Below is a small trained network, with its code and all its weights. Each question gives an input and a target symbol and asks what happens when units are switched off, that is, made to give their printed mean instead of their output.

import numpy as np


def w(rows, s, z=0):
    codes = np.array(rows[::2]) - 128.0
    scale = np.full(codes.shape[1], s)
    scale[-1] = z or s
    return codes * scale


def norm(h):
    return h / np.sqrt((h * h).mean(-1, keepdims=True) + 1e-5)


def softmax(a):
    e = np.exp(a - a.max(-1, keepdims=True))
    return e / e.sum(-1, keepdims=True)


def log_softmax(a):
    a = a - a.max(-1, keepdims=True)
    return a - np.log(np.exp(a).sum(-1, keepdims=True))


def net(x, mask):
    ids = ['ΠΨδητφ'.index(c) for c in x.split()]
    T = len(ids)
    res = E[ids] + P[:T]
    u = 0
    for l in range(2):
        r = norm(res)
        for j in range(3):
            rows = slice(3 * j, 3 * j + 3)
            q, k, v = (r @ M[l][rows].T for M in (Q, K, V))
            z = softmax(np.where(np.tri(T) > 0, q @ k.T / 3**0.5, -1e9)) @ v
            o = O[l][rows]
            res = res + np.where(mask[u + j], z, o[:, -1]) @ o[:, :-1]
        u += 3
    return log_softmax(norm(res)[-1] @ U[:, :-1].T + U[:, -1])


Q, K, V, O = {}, {}, {}, {}
E = w([
[79,190,131,132,77,72,163,41,109],'Π',
[16,161,160,196,184,126,138,162,82],'Ψ',
[38,72,136,90,165,70,172,145,193],'δ',
[127,119,138,107,118,251,98,103,149],'η',
[122,66,82,124,24,136,155,208,74],'τ',
[199,54,254,106,111,52,82,123,65],'φ',
],0.0077)
P = w([
[200,163,101,139,206,65,254,139,108],'0',
[144,158,169,128,113,77,183,171,135],'1',
[133,137,171,94,93,101,159,157,121],'2',
[111,94,157,112,92,128,131,123,102],'3',
[89,71,146,114,84,142,95,101,101],'4',
[75,37,134,126,101,147,64,73,102],'5',
[80,33,114,136,102,155,14,51,106],'6',
],0.0055)
Q[0] = w([
[166,175,101,135,158,129,146,95,169],'0.h0',
[66,150,134,128,42,134,93,31,92],'0.h0',
[118,141,83,182,254,121,108,192,165],'0.h0',
[125,134,146,121,127,127,125,133,128],'0.h1',
[132,124,117,124,141,121,125,122,123],'0.h1',
[127,145,169,120,95,114,167,164,132],'0.h1',
[219,132,114,139,138,113,111,133,119],'0.h2',
[44,165,165,96,148,123,189,101,153],'0.h2',
[40,99,175,91,105,160,121,63,118],'0.h2',
],0.0092)
K[0] = w([
[112,184,117,94,70,36,157,52,127],'0.h0',
[136,177,120,147,128,236,128,53,126],'0.h0',
[99,178,99,222,215,20,186,201,102],'0.h0',
[111,133,124,127,125,122,135,124,143],'0.h1',
[156,114,130,118,120,126,120,127,116],'0.h1',
[94,109,137,148,106,79,107,141,111],'0.h1',
[147,68,162,154,102,1,113,111,36],'0.h2',
[120,231,174,121,186,172,170,146,204],'0.h2',
[197,154,114,113,188,233,111,78,166],'0.h2',
],0.0072)
V[0] = w([
[122,185,132,138,98,121,144,79,121],'0.h0',
[67,160,151,139,48,83,162,45,108],'0.h0',
[85,212,131,147,176,142,131,67,196],'0.h0',
[195,116,85,165,185,3,188,163,70],'0.h1',
[110,108,118,119,134,162,122,146,150],'0.h1',
[148,121,113,101,108,114,127,75,109],'0.h1',
[120,83,93,146,107,149,74,58,114],'0.h2',
[153,111,114,124,97,172,53,137,130],'0.h2',
[51,123,161,123,110,97,148,153,122],'0.h2',
],0.0049)
O[0] = w([
[128,146,106,85,126,125,167,64,90,173],'0.h0',
[169,180,79,19,55,92,137,37,110,237],'0.h0',
[84,76,149,57,138,151,185,111,34,112],'0.h0',
[183,228,114,81,199,119,252,221,111,254],'0.h1',
[112,106,156,137,123,157,101,127,154,58],'0.h1',
[141,133,94,128,109,103,154,73,141,174],'0.h1',
[99,188,177,41,114,136,144,186,123,65],'0.h2',
[143,161,209,144,88,138,177,220,144,59],'0.h2',
[107,118,45,130,234,116,102,131,80,155],'0.h2',
],0.0042,0.0024)
Q[1] = w([
[113,96,253,88,96,145,168,149,106],'1.h0',
[123,206,100,63,93,130,155,150,99],'1.h0',
[59,39,147,139,101,105,58,70,84],'1.h0',
[70,68,88,160,134,118,52,58,99],'1.h1',
[65,85,149,86,114,130,137,152,175],'1.h1',
[70,66,233,116,59,168,141,123,105],'1.h1',
[220,159,73,158,172,184,63,111,180],'1.h2',
[184,124,113,148,164,142,167,163,87],'1.h2',
[136,75,145,158,60,152,142,149,124],'1.h2',
],0.011)
K[1] = w([
[158,126,184,141,108,118,6,92,133],'1.h0',
[107,140,90,145,121,95,111,115,109],'1.h0',
[105,102,157,115,111,164,69,101,128],'1.h0',
[52,105,160,79,107,127,104,125,108],'1.h1',
[149,91,126,110,100,152,90,158,120],'1.h1',
[156,103,133,102,79,117,84,157,133],'1.h1',
[104,160,163,129,121,138,209,142,158],'1.h2',
[150,151,151,122,135,110,166,154,149],'1.h2',
[149,132,130,141,100,136,75,148,146],'1.h2',
],0.015)
V[1] = w([
[227,85,161,117,185,137,135,149,132],'1.h0',
[13,190,51,170,89,207,222,136,194],'1.h0',
[106,142,208,158,100,65,112,122,72],'1.h0',
[95,167,122,100,124,2,107,146,218],'1.h1',
[195,49,62,105,120,105,192,172,129],'1.h1',
[116,41,162,30,155,173,151,132,220],'1.h1',
[84,108,196,163,23,137,132,214,121],'1.h2',
[191,65,12,188,122,124,120,147,86],'1.h2',
[97,108,72,144,45,132,89,143,125],'1.h2',
],0.0055)
O[1] = w([
[113,94,140,103,96,98,81,43,75,173],'1.h0',
[87,230,3,101,145,210,139,157,220,2],'1.h0',
[212,62,181,124,169,152,106,170,124,225],'1.h0',
[54,72,92,101,186,17,179,125,144,66],'1.h1',
[151,100,98,85,89,77,59,202,137,239],'1.h1',
[213,112,174,89,165,191,169,140,225,164],'1.h1',
[115,140,31,115,160,19,113,145,80,114],'1.h2',
[119,173,165,112,80,160,104,215,154,130],'1.h2',
[98,186,90,104,117,82,202,186,129,84],'1.h2',
],0.0054,0.0023)
U = w([
[145,205,77,108,88,66,180,1,109,5],'Π',
[57,158,111,214,230,148,142,148,38,58],'Ψ',
[105,58,88,94,233,86,177,143,224,64],'δ',
[162,163,181,142,93,235,123,135,199,220],'η',
[127,165,65,113,64,97,93,254,126,151],'τ',
[178,58,202,161,117,71,99,135,82,208],'φ',
],0.0049,0.0016)

Each question gives the input, a string of symbols that net reads in full, and the target symbol t.
The units are the heads (3 rows each of Q, K, V and O). Each row of codes is followed by its name. A weight is (code - 128) times the scale printed after its matrix; where a second scale follows, it is the last column's (O and U).
mask holds one flag per head, layer by layer. A switched-off head (its flag False) gives its mean, the last column of its rows in O, instead of its output. The means were averaged over made-up inputs and are rounded, as every weight is.
A unit's drop is (log p(t) with every unit on - log p(t) with that unit switched off) / (log p(t) with every unit on - log p(t) with every unit switched off).
The circuit of an input: a set's keep is (log p(t) with only the set's units on - log p(t) with every unit switched off) / (log p(t) with every unit on - log p(t) with every unit switched off). Starting from all 6 units, units are removed one at a time, each time the one whose removal leaves the highest keep (on an exact tie, the one counted first), for as long as the keep stays at least 0.8.
units of the circuit, in order: the units of the circuit, biggest drop first
unit that matters most: the unit with the biggest drop
heads that matter: for each layer, one digit per head in row order, 1 if its drop is at least 0.15 and else 0, layers parted by /
drop when u is switched off: that unit's drop, to one decimal
input Π φ Π τ τ η, target τ: unit that matters most : 0.h2
input η δ Π Ψ, target δ: units of the circuit, in order : [1.h1; 0.h2; 1.h0]
input η Ψ δ, target η: heads that matter : 000 / 010
input τ η Π Ψ Π, target Ψ: units of the circuit, in order : [0.h0; 1.h1]
input η Ψ φ Ψ δ τ Ψ, target τ: heads that matter : 001 / 111
input η φ Π δ Π, target δ: units of the circuit, in order : [1.h0; 1.h1]
input δ Π η Π, target η: heads that matter : 001 / 000
input φ τ η φ Π τ δ, target τ: units of the circuit, in order : [1.h2; 1.h1]
input η Π δ Π, target δ: heads that matter : 100 / 110
input φ δ Ψ φ η Π, target φ: units of the circuit, in order : [0.h2; 1.h0]
input η Π Π, target η: heads that matter : 100 / 100
input φ Π φ τ η φ Π, target φ: heads that matter : 001 / 100
input τ τ η, target τ: heads that matter : 000 / 010
input τ η δ, target τ: units of the circuit, in order : [1.h1; 1.h2]
input η φ Ψ, target φ: heads that matter : 000 / 100
input Π Ψ Π η Ψ, target η: unit that matters most : 0.h2
input τ φ η, target φ: heads that matter : 000 / 100
input τ η Ψ τ Ψ, target τ: units of the circuit, in order : [1.h2; 1.h1]
input Π η Ψ, target η: heads that matter : 000 / 000
input τ η φ δ, target φ: unit that matters most : 0.h2
input Ψ η τ Π Π, target τ: units of the circuit, in order : [0.h2; 1.h0; 1.h1]
input φ δ Π η Π Π τ, target τ: heads that matter : 000 / 001
input φ δ η, target φ: drop when 0.h2 is switched off : 1.2
input η Π τ Π, target τ: drop when 0.h2 is switched off : 0.0
input η φ φ δ, target φ: drop when 1.h0 is switched off : 0.6
input Π δ η δ, target η: drop when 1.h1 is switched off : 0.1
input η δ δ Π Ψ, target δ: unit that matters most : 1.h1
